Below are the code and all the weights of a small trained network. Each question names an input and a target symbol and asks about switching units off, where a switched-off unit gives its printed mean instead of its output.

import numpy as np


def w(rows, s, z=0):
    codes = np.array(rows[::2]) - 128.0
    scale = np.full(codes.shape[1], s)
    scale[-1] = z or s
    return codes * scale


def f(y):
    return y / 2 * (1 + np.tanh(0.7978845608 * (y + 0.044715 * y**3)))


def softmax(a):
    e = np.exp(a - a.max(-1, keepdims=True))
    return e / e.sum(-1, keepdims=True)


def log_softmax(a):
    a = a - a.max(-1, keepdims=True)
    return a - np.log(np.exp(a).sum(-1, keepdims=True))


def net(x, mask):
    ids = ['αβγεζηθλμπστψω'.index(c) for c in x.split()]
    T = len(ids)
    res = E[ids] + P[:T]
    u = 0
    for l in range(2):
        r = res
        for j in range(2):
            rows = slice(3 * j, 3 * j + 3)
            q, k, v = (r @ M[l][rows].T for M in (Q, K, V))
            z = softmax(np.where(np.tri(T) > 0, q @ k.T / 3**0.5, -1e9)) @ v
            o = O[l][rows]
            res = res + np.where(mask[u + j], z, o[:, -1]) @ o[:, :-1]
        u += 2
        y = f(res @ A[l][:, :-1].T + A[l][:, -1])
        res = res + np.where(mask[u : u + 12], y, B[l][:, -1]) @ B[l][:, :-1]
        u += 12
    return log_softmax(res[-1] @ U[:, :-1].T + U[:, -1])


Q, K, V, O, A, B = {}, {}, {}, {}, {}, {}
E = w([
[98,94,105,93,85,162,138,25],'α',
[118,151,122,103,83,87,164,169],'β',
[141,179,231,104,126,171,91,83],'γ',
[119,140,146,82,85,79,166,119],'ε',
[69,91,104,150,166,190,124,122],'ζ',
[179,101,129,109,98,204,220,143],'η',
[83,194,209,133,61,121,194,122],'θ',
[162,110,89,82,61,116,120,132],'λ',
[135,115,133,147,75,126,135,210],'μ',
[217,163,70,100,120,163,170,129],'π',
[57,182,71,196,144,198,165,107],'σ',
[85,89,128,156,58,130,87,199],'τ',
[104,115,65,107,102,129,71,179],'ψ',
[58,109,114,3,116,82,94,126],'ω',
],0.023)
P = w([
[122,78,145,61,97,79,94,205],'0',
[102,106,137,78,80,99,107,196],'1',
[67,132,124,98,59,107,108,192],'2',
[60,135,103,142,39,127,101,180],'3',
[59,144,98,182,25,141,114,163],'4',
[62,161,95,217,1,147,138,172],'5',
],0.0086)
Q[0] = w([
[74,97,92,130,68,140,158,143],'0.h0',
[146,186,97,172,37,132,164,138],'0.h0',
[42,137,158,109,14,67,57,174],'0.h0',
[113,148,116,72,5,115,120,213],'0.h1',
[83,158,115,89,6,162,128,160],'0.h1',
[123,122,107,119,137,133,146,102],'0.h1',
],0.016)
K[0] = w([
[100,169,53,159,137,186,169,87],'0.h0',
[188,156,123,185,119,158,149,106],'0.h0',
[81,187,151,149,125,209,133,83],'0.h0',
[137,212,95,176,139,250,168,72],'0.h1',
[96,189,125,187,115,219,145,69],'0.h1',
[141,109,106,119,140,117,143,117],'0.h1',
],0.014)
V[0] = w([
[132,110,145,138,193,216,57,179],'0.h0',
[124,92,248,161,129,104,172,123],'0.h0',
[125,8,107,62,142,141,149,60],'0.h0',
[106,254,69,164,179,65,101,99],'0.h1',
[38,134,201,120,86,134,32,115],'0.h1',
[187,143,145,51,57,167,99,51],'0.h1',
],0.0073)
O[0] = w([
[156,93,90,176,177,218,92,164,117],'0.h0',
[112,68,161,197,113,103,61,85,128],'0.h0',
[28,183,55,83,140,118,178,119,151],'0.h0',
[162,195,144,91,231,59,101,118,29],'0.h1',
[54,2,84,117,201,157,179,90,255],'0.h1',
[196,91,33,210,140,109,157,91,237],'0.h1',
],0.008,0.0065)
A[0] = w([
[168,99,131,118,117,59,49,138,49],'0.n0',
[143,129,81,110,133,99,98,137,97],'0.n1',
[115,181,130,68,86,90,122,155,95],'0.n2',
[131,173,174,133,95,117,67,114,113],'0.n3',
[82,96,129,130,124,100,57,121,73],'0.n4',
[124,73,91,121,103,86,118,111,77],'0.n5',
[93,75,104,152,114,151,156,187,3],'0.n6',
[102,127,193,130,95,99,80,194,83],'0.n7',
[254,186,143,106,163,113,118,173,212],'0.n8',
[158,165,183,213,122,122,71,139,42],'0.n9',
[141,66,144,81,102,121,189,160,46],'0.n10',
[84,148,123,87,170,147,146,160,196],'0.n11',
],0.0092,0.0034)
B[0] = w([
[115,254,131,99,134,128,162,127,134],'0.n0',
[110,92,77,178,93,132,121,139,137],'0.n1',
[174,42,105,50,139,149,84,76,183],'0.n2',
[122,117,24,196,149,127,188,191,139],'0.n3',
[184,157,148,152,70,165,87,153,170],'0.n4',
[76,157,128,214,70,85,114,180,222],'0.n5',
[72,172,180,80,104,146,157,133,248],'0.n6',
[212,119,122,101,160,190,100,156,168],'0.n7',
[44,76,130,174,118,184,131,41,164],'0.n8',
[89,60,84,40,110,110,176,65,139],'0.n9',
[79,146,157,127,152,128,115,107,204],'0.n10',
[98,117,139,160,122,172,50,75,173],'0.n11',
],0.0066,0.011)
Q[1] = w([
[71,182,75,217,2,134,159,171],'1.h0',
[168,68,104,83,136,206,91,115],'1.h0',
[105,185,81,69,149,150,149,135],'1.h0',
[79,53,105,143,76,169,185,83],'1.h1',
[117,199,83,92,53,113,210,119],'1.h1',
[177,47,130,186,56,49,154,151],'1.h1',
],0.0082)
K[1] = w([
[148,34,140,148,95,196,244,100],'1.h0',
[169,180,76,89,245,219,39,115],'1.h0',
[109,106,67,29,114,169,151,162],'1.h0',
[129,177,152,193,191,193,176,83],'1.h1',
[113,145,87,137,107,166,255,88],'1.h1',
[190,58,180,89,137,105,217,94],'1.h1',
],0.0078)
V[1] = w([
[132,31,120,13,139,159,104,110],'1.h0',
[115,129,232,132,105,108,193,47],'1.h0',
[112,130,150,60,129,129,129,86],'1.h0',
[131,140,73,160,59,121,19,37],'1.h1',
[108,144,236,170,137,172,54,13],'1.h1',
[106,125,92,131,194,254,235,83],'1.h1',
],0.0065)
O[1] = w([
[230,79,90,172,140,122,151,63,202],'1.h0',
[203,101,221,109,96,50,45,66,165],'1.h0',
[75,68,145,21,122,38,147,114,150],'1.h0',
[119,186,61,181,186,130,165,150,206],'1.h1',
[110,130,138,172,151,83,67,147,185],'1.h1',
[116,252,118,96,153,91,1,192,245],'1.h1',
],0.007,0.011)
A[1] = w([
[236,189,98,68,44,140,150,165,127],'1.n0',
[136,61,115,118,170,144,158,65,201],'1.n1',
[112,201,142,116,109,183,135,103,129],'1.n2',
[155,166,183,155,51,73,77,146,2],'1.n3',
[179,129,88,110,67,157,25,205,132],'1.n4',
[142,183,1,102,123,125,105,181,96],'1.n5',
[171,226,112,92,101,163,103,113,96],'1.n6',
[75,162,148,184,138,134,145,186,170],'1.n7',
[213,134,185,107,147,213,98,141,151],'1.n8',
[112,189,162,106,114,131,96,208,73],'1.n9',
[243,77,205,89,155,138,188,168,130],'1.n10',
[252,167,114,90,89,100,191,89,154],'1.n11',
],0.0086,0.0067)
B[1] = w([
[202,88,28,94,88,139,92,71,184],'1.n0',
[33,170,81,92,124,54,159,238,175],'1.n1',
[115,128,114,40,156,124,140,164,183],'1.n2',
[233,153,160,53,129,75,145,239,169],'1.n3',
[93,127,175,114,192,108,156,71,246],'1.n4',
[146,179,200,189,121,174,204,102,253],'1.n5',
[80,18,132,129,145,159,96,103,177],'1.n6',
[170,95,132,89,145,126,72,94,203],'1.n7',
[58,178,143,186,75,130,85,141,161],'1.n8',
[103,87,94,123,105,80,125,27,187],'1.n9',
[162,254,118,128,216,159,9,156,152],'1.n10',
[130,101,168,167,194,54,176,74,163],'1.n11',
],0.0075,0.014)
U = w([
[163,78,75,136,109,152,186,138,86],'α',
[114,53,175,125,104,198,173,122,35],'β',
[104,255,102,130,62,133,132,119,110],'γ',
[121,89,162,109,200,107,215,105,46],'ε',
[137,88,48,209,129,119,58,146,184],'ζ',
[179,167,194,111,140,149,172,148,209],'η',
[177,112,63,63,75,168,89,111,87],'θ',
[195,137,120,141,180,168,168,55,133],'λ',
[147,137,112,105,143,165,129,137,66],'μ',
[96,91,58,77,136,145,124,173,9],'π',
[101,151,179,53,213,166,115,85,55],'σ',
[172,190,61,90,113,218,68,186,180],'τ',
[151,128,126,101,186,215,213,205,254],'ψ',
[189,190,33,77,213,125,125,166,163],'ω',
],0.0059,0.0052)

Each question gives the input, a string of symbols that net reads in full, and the target symbol t.
The units are the heads (3 rows each of Q, K, V and O) and the neurons (one row each of A and B). Each row of codes is followed by its name. A weight is (code - 128) times the scale printed after its matrix; where a second scale follows, it is the last column's (O, A, B and U).
mask holds one flag per unit, layer by layer, with each layer's heads first. A switched-off unit (its flag False) gives its mean, the last column of its rows in O or B, instead of its output. The means were averaged over made-up inputs and are rounded, as every weight is.
A unit's drop is (log p(t) with every unit on - log p(t) with that unit switched off) / (log p(t) with every unit on - log p(t) with every unit switched off).
unit that matters most: the unit with the biggest drop
top k neurons: the k neurons with the biggest drops, biggest first
k most important neurons of layer l: the k neurons of layer l with the biggest drops, biggest first
which heads matter: for each layer, one digit per head in row order, 1 if its drop is at least 0.15 and else 0, layers parted by /
input ζ γ ω ζ η ψ, target θ: top 2 neurons => (1.n0; 1.n9)
input μ ε ψ σ β β, target σ: top neuron => (0.n8)
input ψ ψ γ ω ε β, target ζ: which heads matter => 11 / 00
input ψ ζ ω ψ τ μ, target σ: which heads matter => 10 / 01
input μ ζ ζ β σ π, target σ: which heads matter => 01 / 01
input π α λ, target γ: which heads matter => 11 / 00
input β ε λ, target α: which heads matter => 11 / 01
input ω γ η, target θ: which heads matter => 01 / 00
input τ λ θ ω, target η: 2 most important neurons of layer 0 => (0.n5; 0.n4)
input ε ψ α τ ζ τ, target σ: which heads matter => 00 / 00
input π λ ω β, target λ: which heads matter => 01 / 00
input α μ β, target γ: which heads matter => 11 / 00
input π ψ σ τ μ, target τ: which heads matter => 11 / 01
input σ π γ ψ α, target ψ: which heads matter => 11 / 10
input τ τ ε ω, target π: top 2 neurons => (1.n1; 0.n2)
input α ε ζ, target σ: top neuron => (0.n6)
input μ γ ψ ζ ω ω, target σ: which heads matter => 10 / 01
input ψ π σ τ, target τ: 3 most important neurons of layer 1 => (1.n10; 1.n8; 1.n0)
input ψ π τ ψ ε, target λ: top 2 neurons => (1.n5; 0.n2)
input τ ε π, target λ: top 2 neurons => (1.n5; 0.n2)
input ζ α π ψ, target λ: top 2 neurons => (1.n5; 1.n4)
input ω π γ ψ σ, target ψ: unit that matters most => 0.h0
input α α θ θ τ ω, target η: top 2 neurons => (1.n3; 0.n4)
input λ β β, target ω: top 2 neurons => (1.n10; 0.n2)
